Below is a small trained network, with its code and all its weights. Each question gives an input and a target symbol and asks what happens when units are switched off, that is, made to give their printed mean instead of their output.

import numpy as np


def w(rows, s, z=0):
    codes = np.array(rows[::2]) - 128.0
    scale = np.full(codes.shape[1], s)
    scale[-1] = z or s
    return codes * scale


def norm(h):
    return h / np.sqrt((h * h).mean(-1, keepdims=True) + 1e-5)


def softmax(a):
    e = np.exp(a - a.max(-1, keepdims=True))
    return e / e.sum(-1, keepdims=True)


def log_softmax(a):
    a = a - a.max(-1, keepdims=True)
    return a - np.log(np.exp(a).sum(-1, keepdims=True))


def net(x, mask):
    ids = ['βγδζμξτ'.index(c) for c in x.split()]
    T = len(ids)
    res = E[ids] + P[:T]
    u = 0
    for l in range(3):
        r = norm(res)
        for j in range(2):
            rows = slice(3 * j, 3 * j + 3)
            q, k, v = (r @ M[l][rows].T for M in (Q, K, V))
            z = softmax(np.where(np.tri(T) > 0, q @ k.T / 3**0.5, -1e9)) @ v
            o = O[l][rows]
            res = res + np.where(mask[u + j], z, o[:, -1]) @ o[:, :-1]
        u += 2
    return log_softmax(norm(res)[-1] @ U[:, :-1].T + U[:, -1])


Q, K, V, O = {}, {}, {}, {}
E = w([
[116,94,125,136],'β',
[111,127,94,157],'γ',
[133,151,105,147],'δ',
[26,192,99,68],'ζ',
[5,99,195,157],'μ',
[148,114,110,81],'ξ',
[120,87,121,142],'τ',
],0.014)
P = w([
[182,253,185,90],'0',
[28,142,126,103],'1',
[77,119,176,70],'2',
[81,94,174,73],'3',
[90,100,185,68],'4',
[82,124,165,82],'5',
[74,109,137,96],'6',
[71,116,154,104],'7',
[73,117,137,119],'8',
],0.0024)
Q[0] = w([
[45,120,254,187],'0.h1',
[78,188,60,177],'0.h1',
[108,86,131,137],'0.h1',
[116,96,173,129],'0.h2',
[128,127,132,95],'0.h2',
[120,110,73,80],'0.h2',
],0.0084)
K[0] = w([
[148,96,109,20],'0.h1',
[110,254,19,83],'0.h1',
[83,68,80,113],'0.h1',
[124,58,85,141],'0.h2',
[157,189,100,126],'0.h2',
[253,105,105,124],'0.h2',
],0.0071)
V[0] = w([
[183,118,142,156],'0.h1',
[54,102,163,170],'0.h1',
[141,92,43,203],'0.h1',
[224,97,148,148],'0.h2',
[85,84,111,206],'0.h2',
[254,184,106,150],'0.h2',
],0.005)
O[0] = w([
[62,123,52,144,79],'0.h1',
[154,175,193,180,184],'0.h1',
[187,146,134,80,135],'0.h1',
[192,152,169,199,35],'0.h2',
[105,201,108,114,185],'0.h2',
[136,169,255,124,3],'0.h2',
],0.0042,0.0044)
Q[1] = w([
[241,105,75,82],'1.h1',
[103,254,120,63],'1.h1',
[129,209,109,71],'1.h1',
[70,154,135,30],'1.h2',
[9,174,208,76],'1.h2',
[43,94,48,133],'1.h2',
],0.0072)
K[1] = w([
[172,196,126,215],'1.h1',
[73,94,238,180],'1.h1',
[64,87,144,197],'1.h1',
[159,136,130,48],'1.h2',
[137,68,186,2],'1.h2',
[117,77,65,99],'1.h2',
],0.0095)
V[1] = w([
[2,125,115,91],'1.h1',
[136,180,150,18],'1.h1',
[100,154,198,151],'1.h1',
[5,121,166,210],'1.h2',
[190,70,135,36],'1.h2',
[32,92,10,97],'1.h2',
],0.0069)
O[1] = w([
[142,68,158,84,254],'1.h1',
[118,190,94,72,124],'1.h1',
[58,67,204,185,152],'1.h1',
[201,184,253,111,193],'1.h2',
[72,146,65,164,99],'1.h2',
[125,118,117,85,247],'1.h2',
],0.0041,0.007)
Q[2] = w([
[81,38,141,68],'2.h1',
[77,172,155,244],'2.h1',
[46,212,154,139],'2.h1',
[2,211,150,199],'2.h2',
[72,192,186,131],'2.h2',
[138,187,100,190],'2.h2',
],0.0091)
K[2] = w([
[96,228,211,165],'2.h1',
[107,34,140,82],'2.h1',
[83,34,155,141],'2.h1',
[58,93,90,2],'2.h2',
[6,109,84,88],'2.h2',
[142,47,159,86],'2.h2',
],0.0099)
V[2] = w([
[152,86,29,75],'2.h1',
[131,254,89,81],'2.h1',
[113,115,87,167],'2.h1',
[4,188,39,84],'2.h2',
[114,110,99,235],'2.h2',
[166,78,108,120],'2.h2',
],0.0064)
O[2] = w([
[114,102,187,54,1],'2.h1',
[130,195,157,206,125],'2.h1',
[96,135,129,80,96],'2.h1',
[165,181,92,127,200],'2.h2',
[2,161,63,141,80],'2.h2',
[95,191,180,96,75],'2.h2',
],0.0082,0.0043)
U = w([
[100,79,254,121,237],'β',
[189,173,174,150,131],'γ',
[135,154,100,226,207],'δ',
[214,138,171,82,1],'ζ',
[188,23,68,112,4],'μ',
[132,199,144,11,161],'ξ',
[19,135,75,114,125],'τ',
],0.009,0.0014)

Each question gives the input, a string of symbols that net reads in full, and the target symbol t.
The units are the heads (3 rows each of Q, K, V and O). Each row of codes is followed by its name. A weight is (code - 128) times the scale printed after its matrix; where a second scale follows, it is the last column's (O and U).
mask holds one flag per head, layer by layer. A switched-off head (its flag False) gives its mean, the last column of its rows in O, instead of its output. The means were averaged over made-up inputs and are rounded, as every weight is.
A unit's drop is (log p(t) with every unit on - log p(t) with that unit switched off) / (log p(t) with every unit on - log p(t) with every unit switched off).
The circuit of an input: a set's keep is (log p(t) with only the set's units on - log p(t) with every unit switched off) / (log p(t) with every unit on - log p(t) with every unit switched off). Starting from all 6 units, units are removed one at a time, each time the one whose removal leaves the highest keep (on an exact tie, the one counted first), for as long as the keep stays at least 0.8.
circuit, biggest first: the units of the circuit, biggest drop first
most important unit: the unit with the biggest drop
heads that matter: for each layer, one digit per head in row order, 1 if its drop is at least 0.15 and else 0, layers parted by /
input β μ μ τ μ δ ξ, target β: circuit, biggest first	[2.h2 0.h2 1.h1]
input β μ δ μ ζ δ, target β: heads that matter	11 / 10 / 01
input γ μ μ τ τ ζ γ, target γ: most important unit	0.h1
input δ β μ ξ, target δ: heads that matter	01 / 11 / 10
input ξ γ ζ γ μ τ, target ξ: circuit, biggest first	[2.h1 1.h1]
input ζ β γ τ β γ, target ζ: heads that matter	00 / 00 / 00
input β δ ξ μ δ τ τ, target β: circuit, biggest first	[0.h2 2.h1 1.h2]
input τ δ δ μ δ δ, target τ: circuit, biggest first	[2.h2 0.h2 1.h2 0.h1]
input ξ μ γ, target ξ: circuit, biggest first	[1.h2 2.h1 1.h1]
input ζ μ ζ β β, target ζ: heads that matter	00 / 00 / 11
input τ μ μ β δ μ γ δ, target τ: heads that matter	01 / 10 / 01
input γ μ μ μ ζ β, target γ: heads that matter	11 / 10 / 10
input μ τ μ δ δ μ ζ δ, target μ: heads that matter	10 / 10 / 00
input τ ζ δ ζ μ β μ τ, target τ: most important unit	0.h2
input ξ μ τ δ, target ξ: heads that matter	10 / 01 / 11
input β ζ τ, target β: heads that matter	11 / 00 / 01
input β ζ δ δ μ τ μ δ γ, target β: circuit, biggest first	[2.h2 0.h2 1.h1 2.h1]
input β β δ ξ ζ μ β, target β: heads that matter	11 / 00 / 01
input τ τ δ ξ τ β, target τ: circuit, biggest first	[0.h2 2.h2 1.h1]
input γ μ τ ζ ξ, target γ: circuit, biggest first	[0.h2 2.h1]
input δ μ ζ μ δ, target δ: heads that matter	01 / 11 / 11
input ξ μ μ β, target ξ: circuit, biggest first	[2.h1 1.h1]
